Here is a tiny trained network, its code and every weight. The questions are about switching its units off for an input and a class, where a switched-off unit gives its printed mean instead of its output.

import numpy as np


def w(rows, s, z=0):
    codes = np.array(rows[::2]) - 128.0
    scale = np.full(codes.shape[1], s)
    scale[-1] = z or s
    return codes * scale


def f(y):
    return np.maximum(y, 0)


def log_softmax(a):
    a = a - a.max(-1, keepdims=True)
    return a - np.log(np.exp(a).sum(-1, keepdims=True))


def net(x, mask):
    res = np.array(x, float).reshape(1, 5) / 4 @ E
    y = f(res @ A[0][:, :-1].T + A[0][:, -1])
    res = res + np.where(mask, y, B[0][:, -1]) @ B[0][:, :-1]
    return log_softmax(res[-1] @ U[:, :-1].T + U[:, -1])


A, B = {}, {}
E = w([
[140,224,166,20,147,23,50,51,64],'x0',
[117,123,119,125,130,121,128,124,133],'x1',
[221,105,27,139,134,170,112,42,91],'x2',
[80,255,132,199,129,204,151,58,79],'x3',
[177,239,71,75,232,96,164,190,222],'x4',
],0.0084)
A[0] = w([
[115,128,187,24,116,85,50,71,64,145],'N1',
[71,198,182,156,120,165,126,99,150,36],'N2',
[10,136,199,151,39,48,141,170,159,86],'N3',
[193,100,40,108,120,143,65,71,84,54],'N4',
[85,11,195,110,21,91,132,52,100,39],'N5',
[131,132,187,156,50,157,131,76,50,80],'N6',
[71,135,246,86,133,112,97,162,185,26],'N7',
[175,104,55,101,64,183,95,79,121,67],'N8',
[155,1,109,91,91,47,102,187,105,59],'N9',
[173,45,150,29,138,102,34,187,142,3],'N10',
[137,195,141,57,205,98,102,153,92,133],'N11',
[99,180,129,158,103,168,184,65,44,58],'N12',
],0.0082,0.0052)
B[0] = w([
[81,1,139,100,71,152,191,222,62,255],'N1',
[125,148,100,200,157,68,24,97,112,180],'N2',
[212,84,217,134,173,228,85,41,125,220],'N3',
[201,112,225,127,182,202,85,60,152,205],'N4',
[174,193,103,57,142,55,229,110,251,250],'N5',
[145,160,62,46,134,73,228,151,235,223],'N6',
[240,111,201,133,184,156,49,55,162,183],'N7',
[182,63,218,160,178,156,111,31,132,192],'N8',
[53,204,87,253,52,62,68,191,105,219],'N9',
[92,196,109,215,121,63,18,113,180,195],'N10',
[104,112,173,115,62,175,219,171,156,213],'N11',
[82,162,85,241,62,87,100,103,87,206],'N12',
],0.0075,0.0099)
U = w([
[187,100,203,119,207,167,33,53,151,18],'0',
[11,243,92,185,108,45,27,101,85,111],'1',
[168,247,82,16,197,59,233,170,254,37],'2',
[116,110,140,138,116,158,142,163,148,254],'3',
[49,13,148,179,64,221,204,232,143,72],'4',
],0.0078,0.0072)

Each question gives the input, the list of numbers given to net, and the class t.
The units are the neurons (one row each of A and B). Each row of codes is followed by its name. A weight is (code - 128) times the scale printed after its matrix; where a second scale follows, it is the last column's (A, B and U).
mask holds one flag per neuron, in row order. A switched-off neuron (its flag False) gives its mean, the last column of its row in B, instead of its output. The means were averaged over made-up inputs and are rounded, as every weight is.
A unit's drop is (log p(t) with every unit on - log p(t) with that unit switched off) / (log p(t) with every unit on - log p(t) with every unit switched off).
The circuit of an input: a set's keep is (log p(t) with only the set's units on - log p(t) with every unit switched off) / (log p(t) with every unit on - log p(t) with every unit switched off). Starting from all 12 units, units are removed one at a time, each time the one whose removal leaves the highest keep (on an exact tie, the one counted first), for as long as the keep stays at least 0.8.
circuit, biggest first: the units of the circuit, biggest drop first
unit that matters most: the unit with the biggest drop
top k neurons: the k neurons with the biggest drops, biggest first
drop of u: that unit's drop, to one decimal
input [3,-8,8,2,5], class 0: circuit, biggest first -> [N4]
input [-4,-1,7,2,-8], class 2: circuit, biggest first -> [N6, N5]
input [-5,1,8,-6,3], class 0: top 3 neurons -> [N4, N8, N1]
input [8,5,-2,-6,5], class 4: circuit, biggest first -> [N1, N11]
input [-6,-4,-7,1,-1], class 0: top 2 neurons -> [N3, N1]
input [-1,2,5,-4,-3], class 0: top 3 neurons -> [N4, N8, N1]
input [-3,1,-2,-5,-2], class 1: circuit, biggest first -> [N9, N1]
input [-3,2,-8,-1,8], class 0: top 2 neurons -> [N7, N5]
input [6,6,-8,5,1], class 0: top 2 neurons -> [N7, N3]
input [-3,-1,-4,4,-5], class 2: circuit, biggest first -> [N6, N1]
input [1,6,5,-2,-6], class 2: top 2 neurons -> [N5, N6]
input [4,4,-8,-2,-4], class 0: top 2 neurons -> [N3, N7]
input [4,-5,1,7,7], class 1: top 3 neurons -> [N5, N6, N2]
input [6,0,-1,-2,-4], class 4: circuit, biggest first -> [N1]
input [-4,-3,6,-7,-1], class 1: circuit, biggest first -> [N9, N10]
input [-5,-6,-7,8,1], class 1: top 3 neurons -> [N2, N12, N4]
input [-7,-8,-4,-5,-2], class 3: top 2 neurons -> [N1, N11]
input [2,0,-6,7,6], class 1: top 4 neurons -> [N2, N5, N6, N4]
input [-5,-1,7,7,0], class 0: top 2 neurons -> [N8, N9]
input [6,3,-5,-7,1], class 1: unit that matters most -> N10
input [3,-2,-6,-8,3], class 1: top 2 neurons -> [N9, N10]
input [4,-3,-8,-1,1], class 0: drop of N7 -> 0.6
input [6,-3,0,-4,-2], class 4: drop of N1 -> 1.3
input [8,-7,0,-6,0], class 4: drop of N11 -> 0.4
